Each row comes from the steps of one path. Every step used is in the known rows, and no mark comes twice. Write the path behind each row, first mark first.
Each row is shifted at random along 3 fixed directions that mean nothing.
Known rows
V -> N -> F -> C -> S: [ 130   36  -38   35    7  -28   62  -64  -90  103 -234 -143  -32 -157
   77   28   99  -64  156  100  -87    8  149   56   79  177  -44 -111
  -46 -165  212 -220 -215  100 -170   89   84  -56 -154  -19 -114 -128
  -23]
V -> F -> T -> R -> S: [ -66  272   24   89   75   75  -76   70   -6  110  -64 -218  107 -201
  -68   65   11  -86   13   25  -13  -65   15  -10   42   83    4   58
  -78 -112  107 -113  177  140 -239  120   91  -20 -126  170  -39   48
   66]
M -> S -> F -> T: [-262   25 -134    8   11  -25   -4  139  -84   65  -46 -106  170   34
 -109   20  -72 -118  -66  -58 -126 -119 -141   49 -163  177   26  -77
 -146  -64   95   89   52 -175 -131  212   62  -31  -77   76  -90  214
  110]
M -> S -> F -> C -> V -> R: [  33 -175  202 -111  -56 -107 -129 -178  -95   22  200  -93  -26   -8
   62   86  -16   -1   26  -16 -151    7   27  -63  -15  -44   -1  -28
   46 -133  180  -75   48   19   92   83 -146 -151  115  118  -66   96
  -12]
M -> R -> F -> T -> S -> C -> V -> N: [   3 -176  249 -147 -148 -153 -222 -152  -99   -1  401  -65 -124   54
  -30  157 -149  301  -50   12 -101  -93 -112   29 -102 -236  121  -35
  189 -104  179  170  -34   79  245  115 -114 -256  375  202   55  209
  -12]
T -> N -> F -> C -> S: [ -45 -340  -66  134 -117  -33  115  153  -39  -44   23   -2 -179   10
  205  103   95 -103  361   75  -89 -121 -139   37   50  -72  172 -239
  125  -90  279  286    2  327   95  -45   98  -23   95  -65  108  -58
 -195]
F -> T -> N -> S -> R -> M: [-179   62 -139   46   61 -134  -30  114 -121  145  -79   23  105   89
 -139 -114  -98  184 -168   52   60 -187 -235  122 -111  112  233 -109
  -43  -15  139   96    2   74 -178  210  127 -137   -5  182 -107  148
    3]
C -> F -> T -> R -> S: [-199  366 -146  117   93   58  -22  249  -15  144 -312 -201  302 -280
 -100  -43   -5 -152 -132   10  -41  -19  103    7   23  224  -35   42
 -199  -85  170 -202  190  -27 -373  252   94   13 -141  144 -208  101
  181]
T -> F -> C -> V -> N -> S: [ 229 -174  178 -106  -91 -147 -116 -181 -107   26  146  -94 -154   69
   42  190 -104  148   76  186  -14   10   12   98  -60  -58  245  -91
  103 -131  277   90 -302  223   70   62  -69 -278  175  158   87   71
 -199]
T -> R -> M -> S -> C -> V: [  35 -177  196   21   12    5 -141  -55   -8  -46  187  -68  -47   51
   95  -40   65  135   83   64 -153   87  -36   23  150 -111  -13  -71
  186 -133  246  -15  356  213  181  157  -70 -118  238  214   17   -7
  -78]
F -> T -> N -> S -> C -> V: [   9   82  -58   28   35 -147   18  -26  -47  131 -260  -33  100 -119
    1  -52   -5   18   12  152  -36   20  -27  132  -55  310  101   61
  -43  -16  243 -106 -181   60 -192  155  132  -67 -160   77 -138  -11
  -29]
T -> N -> S -> F -> C: [ -26 -108  -72  100  108  -48   39  -23  -96   28  -53   52 -166   13
  116  -13  146    5  111   79  -42 -129 -154   87    8   74   74 -163
   32 -118  104  165   33  262   24    8  145  -28  -54  -28  100  -80
 -187]
S -> C -> V -> F: [ 236 -183  284   -4    4 -159 -197 -227 -165  -75  308 -210 -181   -6
   76  137  -43  -29  169   74  -24  176   51   -7   66  -35   98 -127
  206 -194  262  -35 -169  277  146   -4 -153 -157  166  249  132   45
 -177]
R -> M -> S -> F -> T: [-103   64   94 -116   47  -37  -77  -12 -109   33  196 -182  146  132
 -144  -50  -51  132  -38  -52 -131  -55  -45   17   43  -61  -17  -46
  120 -102   33  -95   83 -166  -17  271  -83  -44   28  218  -90  139
  122]
V -> F -> C -> S -> M -> R -> N: [  22 -136   72   48   24    9   15 -132  -71   13  128  -74 -122  -35
  120  -89   60   39   69  -73 -231  -40  -35 -118   74  -73  -57 -162
  -15 -185  112  -68  135  192   56   72  -88  -17   90  -32 -154  -55
  -37]
N -> S -> M -> R -> F -> C: [  67 -234  -21  147  221   92   79 -161  -60  -27  -12   49 -204   51
  130 -164  315   28  107  -63 -222   12    2   -8   85  -79 -139 -116
  119 -194   78  -91  439  359   66   98  113   88  -46  -36   50 -225
 -123]
N -> T -> F -> C -> S -> R: [   7   10   63   -6   10 -185 -133 -110 -202   47   60  -81  116   34
  -30   89 -115   33  -37  145   64   20  -44  111  -59   77  214 -152
  -40  -88  209   23 -287  134  -62   94 -116 -190  126  155 -135  175
  -82]
C -> V -> S -> F -> T: [ -61  255  -55   90  133  -34   82  -78  -27  211 -346 -120  169 -358
    3  -46  110 -242  -99  -62 -121   20  160   -3  -59  355 -142   66
 -197 -185  159 -346   10  -30 -370  150   99   68 -348   94 -241   -4
  167]
N -> T -> F -> C -> V: [  94  -82   33   99   24  -55    6 -104  -53   28 -110  -85   29  -60
   39  118   39 -165  136  150  -54  132   71   76  -49  119  105  -23
  -47 -172  321  -53 -127  208 -126  107   57  -46  -79  115  -25   25
  -14]
V -> C -> F -> T -> S: [ -65  107   73   99  -31    6  -16   21 -155   71  -81 -204   23 -308
   82   89   57  -86  -18   92   45   30   78  -30   15  111  -14   21
   29 -199  206  -55  -15  136 -165  108   46   61  -83  115  -32  104
  -25]
R -> M -> S -> F: [  20  -76  232 -142   44  -60 -226  -73 -175  -83  501 -203  -22  300
  -93   31  -84  224   28  -12 -129   -6  -76   14  119 -255   65 -199
  281 -116   54   27    9   29  216  187 -219 -192  307  317   69  133
  -60]
M -> S -> F -> T -> N: [  46  186  245 -219   10   -7 -192 -128  -61  -13  261 -152   77   22
    1  -76   83  128  166   92 -127   24  -11  -23  100  -94  -55   60
  254  -63  -20 -126 -169  -29   87   83  -95  -80  110  117  -12   60
  -46]
T -> N -> F -> C: [  41  153  -80   48  102  -22  -47  -25 -111   66 -180 -115   38  -52
  -43    2   45  -28  105  114   19  -62   10   93   37  231  -30  -65
 -104  -51  107 -166 -286   36 -170  106  171  -72 -127   42  -39  -68
  -36]
F -> T -> S -> R -> N: [-124  153   91 -112   -6 -113 -196  117  -74   24  257 -174  117  195
 -159  125 -222  245 -141   25    5 -164 -172   68  -98   31  225  -87
   43  -24   35  213 -215 -151  -92  161 -126 -271  165  288  -34  388
    0]
R -> M -> S -> C -> F: [ -91 -279   24   63    5  -66  -56   64 -155  -54  176  -82 -107   59
   44  -51  -18   10   -5  -18 -116   10  -65    0   52 -150   64 -235
  135 -147  236  106  294  167  192  167  -70  -29  234  135   25   42
  -51]
R -> N -> F -> C -> V: [  76    4  -90    1   42  -89   41   39    2   83 -102 -214  104  113
 -124  122 -160   -5   35  -28 -113  -57  102   67    1  190   69  -85
 -144  -36  201 -161 -284 -140 -228  236   30 -179  -94  160 -159   48
  100]
C -> S -> M -> R -> F: [ -81  -74  109  -35    2 -105 -260   -5 -257  -57  414 -151   79  222
 -117   23 -176  187 -107  -60 -167   -9  -97    6    9 -156  105 -282
   92  -82  126   10  -73   62  139  211 -248 -263  432  284  -82  171
  -51]
T -> R -> M -> S -> C -> F: [ -29  174  152  -72   73  -96 -314  -57 -234   34  171 -210  157   11
 -139  -86 -172  253 -227   89    9   41   44   61  111  -11  -22 -107
   15  -51  101 -204   13  -34   89  300 -165 -212  304  281 -156  113
   -7]
N -> T -> F -> C: [ 110  225   47   44  148  -30 -113 -166 -155   59 -124 -167  114  -64
  -95   57   16  -59   14  202   31  107   91  118  -15  222   22    1
 -104 -140  137 -221 -311   68 -207  153   54  -68 -152  152  -67   10
    8]
C -> F -> T -> N -> S -> M: [ -44    4  -21   26   -3 -166  -33   39 -183   40  -22  -17   36  -56
   11 -152   -7   67    7  106    4  -20  -45   79  -38   55  180 -122
  108  -57  176   52 -112  177  -36  148    2  -15   48   70  -12   73
 -154]
C -> F -> T -> N: [ -91  239  -58   65   25    8  -37  138  -90   81 -219 -138  150 -266
    3 -115   80 -167   40  101  -45   73   72  -34   -9  185  -14   11
  -46 -138  183 -168 -118   32 -231  138  101   30  -84   59 -118   55
   64]
M -> R -> S -> C -> V -> F -> T -> N: [ -15   -3  134  -98  -75 -123 -127 -145  -21   72  182  -87    1 -120
  -24   26 -121   82   32  -10  -80  -75 -110  -55  -21  -95   71   74
   29  -15  202  -57  -18  160   50   63  -24 -112  158  112 -122   65
   62]
T -> R -> S -> F -> C: [-139  -14    0   73   99  -16  -86   82  -45   -7  107  -74  -29   26
    0  112   17   29  -10  -50  -44 -194 -157   59   71   -9   46 -169
  -32 -129   85  180  274   93   11   77   -2  -83   60  150  100   85
  -32]
F -> C -> V -> S -> M -> R: [ -22 -180  112  -49  -23 -166 -122 -192 -152   48   84  -64  -24  -11
  -18   23 -104   53 -117  -59 -160  -41  -65   -6 -139   80   32 -115
 -134 -136  223  -57 -106   27   40  120 -130 -131   98  126 -145  143
   -8]

Which path is each row?
[ -63  195  -49   61  185   47    7 -134  -22   98  -73  -39   35  -12
  -35  -38   80   97  -73   32 -143  -90  -31   43  -18  112 -117  -11
 -145 -100   -3  -78   13   81 -113  172  106  -28 -114   -3 -185    2
  101]
M -> R -> N -> T -> S -> F -> C
[ 180  470   74  -24  185  -47  -73 -277 -153  227 -322 -130  153 -424
   52 -269  188   57 -113  161  120  144  257  -29  136  270 -157  172
   14 -113   79 -607 -234  194 -336  120   97   13 -227   77 -292 -145
  -38]
V -> C -> F -> T -> N -> S -> R
[  75 -111   40  -63   84 -117 -151 -235 -212   66  147   -8 -145  148
  -97  -54  -46  297 -162  -12 -114 -131  -73   77  -71  -77   38 -178
  -13 -124   57  -54  -44  117  103  184  -16 -202  147  102  -17  -22
  -76]
V -> N -> S -> M -> R -> F -> C
[ 193 -293  192 -156  -37 -168 -106 -206  -43 -104  419 -115  -76  312
  -52   10 -155  276  147  -76 -164  -28  -15    9   45 -178  100 -165
  190  -29  154   -5 -208   36  194  166 -210 -216  276  181   -6  104
  -68]
S -> M -> R -> N -> F -> C -> V
[ 205  -39  192   75   95   20  -37 -339   55   28  170   63 -144 -130
  140 -145  158   30   86   36 -209   90   80  -38   24 -152    6  -44
  128 -157  187 -145  124  535   61   36  -45  -40  113  113  -51 -140
  -86]
C -> V -> S -> M -> R -> N -> T -> F
[  69  231 -126  220  207  -10    1  -83   -9  214 -328  -74   33 -217
    4  -52  -19  -15 -165   78  -20  -15   84   89   13  354  -26  -16
 -281  -62  168 -240   96  258 -275  182  190 -141 -162   96 -207 -142
  -34]
T -> R -> N -> S -> C -> V -> F
[  84 -192  113   39   68 -163    9 -185 -137   86   90  -32  -95   10
   25   13    4  137  -57   -9  -45  -41   29   24   54  -33   93 -103
  104 -165  208  -94  174  203  -14  162  -50 -108  -12  196  -46  -32
  -34]
N -> S -> F -> C -> V -> R -> M
[ -58  120 -138  118  196   85   72  -92  -25   58 -167   14    8  -20
    9 -135  125  114  -48  -39 -113 -153  -28   66   37  184 -193  -75
 -164  -48    0 -118  150   74 -138  189  169   25 -114  -71 -139  -70
    9]
T -> S -> M -> R -> N -> F -> C
[ 191 -162  244   -2   -8  -46   16 -170   47   29  175   14 -187  -65
  160 -101  197  229  198   73  -90   26   43   26  146 -228   71  -38
  398 -230  206   25  324  413  119   92   -2  -47   70  165  143  -78
 -125]
C -> V -> N -> S -> F -> T -> R -> M
[-121   58  -53   41   56   10  -43  -36  -90   39   16   -7  102  -10
   -2  -97  -58  104 -146  -26 -158 -110 -112   -1   -9   94  -20 -163
 -191  -84   90  -42   43   -6  -69  194  -66 -114  155   26 -237   60
   27]
T -> F -> C -> S -> M -> R -> N
[-112   29 -128  152  123  -42   17 -186  -71  155 -111  116  -45 -115
  -56  -93  -38   24 -237  -24  -92 -230 -148   72 -204  124   44 -128
 -331  -93   83    9   63  194 -104  141  120  -27  -72   -6 -167  -24
   54]
V -> S -> M -> R -> N -> T -> F -> C
